Each row, then one of two labels for whether it has a hidden trait; a new part has new ones
(in the rows, 100 means zero)
[122  73  97 116  92 103 101 102 106 100 106  64 104  87 113  79  97  69
  88  51 125  97] : <18>
[ 78  87  70 110  92  93 124 103 110  88 119  83  86 109 101  84  79  82
  69  87 111  94] : <10>
[129  96 108 105 105 102  75 119 105 114  89  93 107  82 100 103 114 121
 135  84  93 136] : <10>
[136  71 101 112  98  97  92 121 113 113  94  67 110  82 104  83 106  90
 113  55 118 114] : <10>
[101  73  82 106 109  95 113 131 124 108  99  81  87 102  84 101  92 107
 116 106 101 141] : <18>
[ 89 118 110  90 103 112 108  74  81  91  72 109 116 119 104  97 101  76
  76  86 126  78] : <10>
[136  77 109 102 100  97  80 118  99 123  84  86 110  80 106  99 114 112
 114  73 103 103] : <10>
[ 61  82  92  93  87  73 125  87  83 101 118 116  86 107 104 110  86  94
  42 107  99  39] : <18>
[ 82 110 111  87 101 112 117  73  81  97  74 109 120 123 104  94 101  72
  81  80 131  69] : <10>
[108  74 102 108  84  93 109  95  95 105  97  75 107 100 117  86  95  67
  61  46 132  65] : <18>
[154  80 112 108  97 104  70 112 101 125  93  78 114  70 111  94 119  98
 126  57 114 109] : <10>
[127 110 126  83 110 106  75  91  80 121  65 119 127  95 101 113 125 112
 132  89  99 105] : <18>
[ 78 111  94  89 119 101 112 105 102  99  78 118 101 121  73 115  97 123
 120 145  88 133] : <10>
[ 94 118  92  91 117 107 100 107 107 105  89 116  98 112  79 112  98 126
 128 143  78 134] : <10>
[109 142 121  83 112 114  78  84  84 101  68 128 117 103  97 113 118 111
 130 136  89 110] : <18>
[ 85  88 118  79  93  80 118  69  58 120  78 125 113 119 108 112 101  72
  59  72 125  39] : <10>
[ 90 140  96  93 125 125 107  94 110  84  77 110 102 125  75 104  98 126
 138 148  86 155] : <10>
[ 62 140  93  94 116 129 133  83 105  66  80 106 100 139  84  93  84  95
 106 138 110 130] : <18>
[ 92  91 114  80  98  86 110  78  77 112  79 129 114 107 102 115 105  97
  82  99 110  67] : <10>
[ 95  93  96  89 119  91 113 116 107 116  76 114 106 113  78 117  94 123
 130 130 102 135] : <10>
[116  87  88 113 108  98 102 129 123 105 105  81 102  93  88  99  99 118
 125 112  92 135] : <18>
[ 63 104  91  96  98  97 116  93  97  90 101 122  83 124  91 106  87 102
  83 121  97  93] : <18>
[114 105 121  77 110  89  74  99  83 127  69 137 114  96  91 128 120 127
 122 124  83  94] : <18>
[127  71 109  98  93  87  87 110  95 126  94  99 111  71 105 105 115  99
 101  77 102  95] : <10>
[102 120  99  92 123 111  99 115 112 101  76 114 105 112  75 111 106 133
 147 145  84 155] : <10>
[ 98 147  95  99 125 130  89 105 119  82  87 117 100 113  80 107 101 137
 158 168  69 164] : <10>
[118 104 120  80 108  93  76  91  79 125  73 133 116  95 104 123 123 122
 127 115  86  91] : <18>
[ 90 119 111  89 105 115 113  80  91  93  79 108 115 117 105  97 102  83
  93  88 122  93] : <10>
[101  79  83 110 114 100 115 133 123 107 102  76 100 102  85  96  93 104
 118 101 105 146] : <18>
[ 89  96  97  92 131 121 113 111 113  90  71 107 108 127  70 107 100 120
 145 152  92 170] : <10>
[126  92 107 114  91 104  85  97 105 102 116  76 107  80 118  83 105  86
 101  54 112  94] : <18>
[110  90 119  76 118  99 104 102  84 129  41 116 133 120  88 119 117 104
 129  85 120 126] : <18>
[115 105 113  86 110 103  87 103  91 118  60 111 118 104  93 112 116 115
 125 101 103 117] : <18>
[ 76 101 106  92 101 109 122  76  89  94  76 100 115 120 104  93  92  67
  68  72 136  77] : <10>
[145  93 114 103  98 102  67 107  99 117  91  88 114  72 110  97 120 102
 121  73 101 104] : <10>
[ 62  93  99  82 110 103 140  90  85 101  59 111 120 136  96 100  93  73
  80  73 141  92] : <10>
[ 82  88  75 116  96 105 141 116 120  83 117  70  89 112  93  83  76  88
  85  93 114 128] : <10>
[ 89  90 115  82  97  89 111  76  71 108  79 120 116 113 109 106 106  80
  79  80 120  59] : <10>
[ 79  75  82 109  97  92 129 111 113  96 117  88  94 107  98  92  81  90
  80  95 110  94] : <10>
